Small tables with named rows and columns. After each table, cells are looked up by row and column.

tigita =
|  | dag | pamisal | lenug | kinane | makege | babo | rez | sofe | muzud | vurez |
|---|---|---|---|---|---|---|---|---|---|---|
| tuguvov | 164 | 225 | 125 | 92 | 107 | 83 | 142 | 151 | 252 | 222 |
| rizes | 165 | 164 | 233 | 190 | 98 | 60 | 82 | 184 | 226 | 238 |
| kod | 137 | 239 | 226 | 66 | 150 | 88 | 102 | 234 | 168 | 220 |
| tedebu | 124 | 173 | 211 | 107 | 183 | 229 | 125 | 232 | 143 | 173 |

What is the pamisal of kod in tigita?
239
What is the babo of rizes in tigita?
60
What is the rez of tedebu in tigita?
125
What is the vurez of tedebu in tigita?
173
What is the rez of kod in tigita?
102
What is the rez of rizes in tigita?
82
What is the kinane of tedebu in tigita?
107
What is the dag of tedebu in tigita?
124
What is the muzud of kod in tigita?
168
What is the pamisal of tuguvov in tigita?
225
What is the sofe of kod in tigita?
234
What is the dag of tuguvov in tigita?
164
What is the makege of tedebu in tigita?
183
What is the pamisal of tedebu in tigita?
173
What is the dag of rizes in tigita?
165
What is the kinane of rizes in tigita?
190
What is the vurez of kod in tigita?
220
What is the sofe of tuguvov in tigita?
151

sufaz.tsv
	seb	rar	norala	sozute
gup	170	47	170	122
noz	191	44	191	186
vad	164	36	164	131
gurav	171	36	171	161

vad, rar => 36
gurav, seb => 171
vad, seb => 164
noz, seb => 191
gurav, norala => 171
noz, rar => 44
gurav, sozute => 161
vad, sozute => 131
gup, rar => 47
noz, norala => 191
gup, seb => 170

Table tobe
|  | nazab | kesa | ketu | lali | nin |
|---|---|---|---|---|---|
| nif | 98 | 191 | 194 | 31 | 161 |
| vafezez | 111 | 143 | 124 | 123 | 129 |
| gumulu | 175 | 134 | 32 | 119 | 15 |

What is the nazab of vafezez in tobe? 111
What is the nazab of gumulu in tobe? 175
What is the nin of vafezez in tobe? 129
What is the nazab of nif in tobe? 98
What is the nin of nif in tobe? 161
What is the ketu of vafezez in tobe? 124
What is the kesa of gumulu in tobe? 134
What is the lali of nif in tobe? 31
What is the lali of vafezez in tobe? 123
What is the ketu of gumulu in tobe? 32
What is the kesa of vafezez in tobe? 143
What is the nin of gumulu in tobe? 15
What is the lali of gumulu in tobe? 119
What is the kesa of nif in tobe? 191
What is the ketu of nif in tobe? 194
Row with the largest lali: vafezez

Table lom
         defibas  naveb  pimida  tobarem    tes   nipi  lufev
kepal      0.342  0.958   0.797    0.828  0.298  0.698  0.658
sog        0.588  0.617   0.809    0.575  0.834  0.772  0.418
bibor      0.587  0.642   0.462    0.645  0.724  0.694  0.766
fub        0.176  0.666   0.665    0.774  0.710  0.354  0.585
vimopen    0.576  0.704   0.995    0.793  0.358  0.819  0.419
bil        0.453  0.586   0.446    0.536  0.459  0.516  0.655

What is the defibas of vimopen in lom? 0.576
What is the nipi of bibor in lom? 0.694
What is the tobarem of sog in lom? 0.575
What is the pimida of bil in lom? 0.446
What is the naveb of sog in lom? 0.617
What is the defibas of bil in lom? 0.453
What is the naveb of bil in lom? 0.586
What is the nipi of sog in lom? 0.772
What is the pimida of bibor in lom? 0.462
What is the nipi of kepal in lom? 0.698
What is the naveb of vimopen in lom? 0.704
What is the tes of sog in lom? 0.834
What is the pimida of sog in lom? 0.809
What is the naveb of fub in lom? 0.666
What is the naveb of kepal in lom? 0.958
What is the tobarem of fub in lom? 0.774
What is the defibas of kepal in lom? 0.342
What is the lufev of fub in lom? 0.585
Which row has the largest defibas? sog

Table lel
|  | pes | buzor | vus | kilapo | belo | tet | pil | suvefup | bina |
|---|---|---|---|---|---|---|---|---|---|
| fef | 518 | 449 | 52 | 351 | 550 | 576 | 715 | 305 | 392 |
| vukebis | 877 | 704 | 725 | 741 | 502 | 615 | 218 | 522 | 638 |
| tatip | 598 | 740 | 422 | 407 | 742 | 810 | 627 | 608 | 532 |
| zesofig | 797 | 631 | 860 | 741 | 550 | 615 | 364 | 391 | 743 |

bina of tatip = 532
pil of fef = 715
tet of fef = 576
belo of vukebis = 502
buzor of tatip = 740
belo of tatip = 742
vus of tatip = 422
belo of fef = 550
vus of vukebis = 725
Which row has the largest pes? vukebis

Table pebo
,tipu,zulikit,tebemi,nukoga,veseke,tof,bar,salekel,gigarog,lop
mutepu,156,153,131,144,147,177,140,157,165,148
gug,147,139,111,185,118,164,104,156,137,176
sipulu,192,161,141,141,169,128,141,154,155,152
ges,238,176,154,137,188,63,142,145,145,155
mamoz,161,151,157,176,145,175,133,154,136,139
soku,183,148,138,161,135,149,155,187,135,157
bosam,171,159,132,143,157,157,142,157,162,149
vup,189,148,141,158,134,147,160,190,133,154

zulikit of bosam = 159
zulikit of vup = 148
bar of ges = 142
bar of bosam = 142
veseke of bosam = 157
salekel of vup = 190
lop of mutepu = 148
gigarog of vup = 133
nukoga of mamoz = 176
tebemi of mamoz = 157
lop of ges = 155
tof of gug = 164
Row with the largest salekel: vup

fovima =
|  | ninim | simis | tisemor | mufera | lar | rop | muti | golebi |
|---|---|---|---|---|---|---|---|---|
| vuz | 124 | 59 | 103 | 111 | 149 | 232 | 175 | 141 |
| kag | 81 | 188 | 239 | 200 | 121 | 190 | 119 | 220 |
| vofese | 111 | 207 | 120 | 118 | 202 | 217 | 96 | 184 |
| pabap | 205 | 121 | 71 | 209 | 127 | 111 | 96 | 143 |

pabap, golebi: 143
pabap, tisemor: 71
vofese, ninim: 111
kag, tisemor: 239
vofese, simis: 207
vofese, rop: 217
kag, lar: 121
vofese, muti: 96
pabap, rop: 111
vuz, mufera: 111

terazol =
,matap,ragop,zomi,tede,dov,rer,pelu,kis
nufos,579,342,319,229,-988,180,36,726
nis,-378,135,661,280,-68,184,256,90
kas,282,216,-155,153,375,199,285,98
dudiz,193,524,-196,74,386,215,261,-177
lutu,929,195,-45,160,-312,214,189,333
vuze,152,376,392,154,-397,200,312,520
kip,208,-322,175,163,136,209,63,176
tad,357,60,316,165,-4,195,242,247
lere,282,527,235,135,153,184,168,175

nufos, kis => 726
lere, pelu => 168
kip, zomi => 175
tad, matap => 357
vuze, pelu => 312
vuze, zomi => 392
nufos, ragop => 342
lere, zomi => 235
kas, zomi => -155
vuze, matap => 152
tad, ragop => 60
lere, tede => 135
lutu, rer => 214
Which row has the largest zomi? nis

pev
columns: tem, zevin, par, gif, nuzopa
gunebi: [4376, 6156, 4065, 5858, 5383]
sanoduk: [5124, 4178, 6604, 3357, 5327]
tano: [4167, 7746, 4521, 6269, 6023]
guku: [5506, 5106, 7159, 5792, 2566]
nabotub: [8194, 8064, 8132, 6209, 1598]

gif of tano: 6269
gif of nabotub: 6209
nuzopa of sanoduk: 5327
zevin of tano: 7746
nuzopa of gunebi: 5383
zevin of sanoduk: 4178
par of guku: 7159
gif of guku: 5792
nuzopa of nabotub: 1598
zevin of guku: 5106
tem of tano: 4167
par of gunebi: 4065
zevin of gunebi: 6156
gif of sanoduk: 3357
tem of nabotub: 8194
tem of gunebi: 4376
zevin of nabotub: 8064
nuzopa of tano: 6023
gif of gunebi: 5858

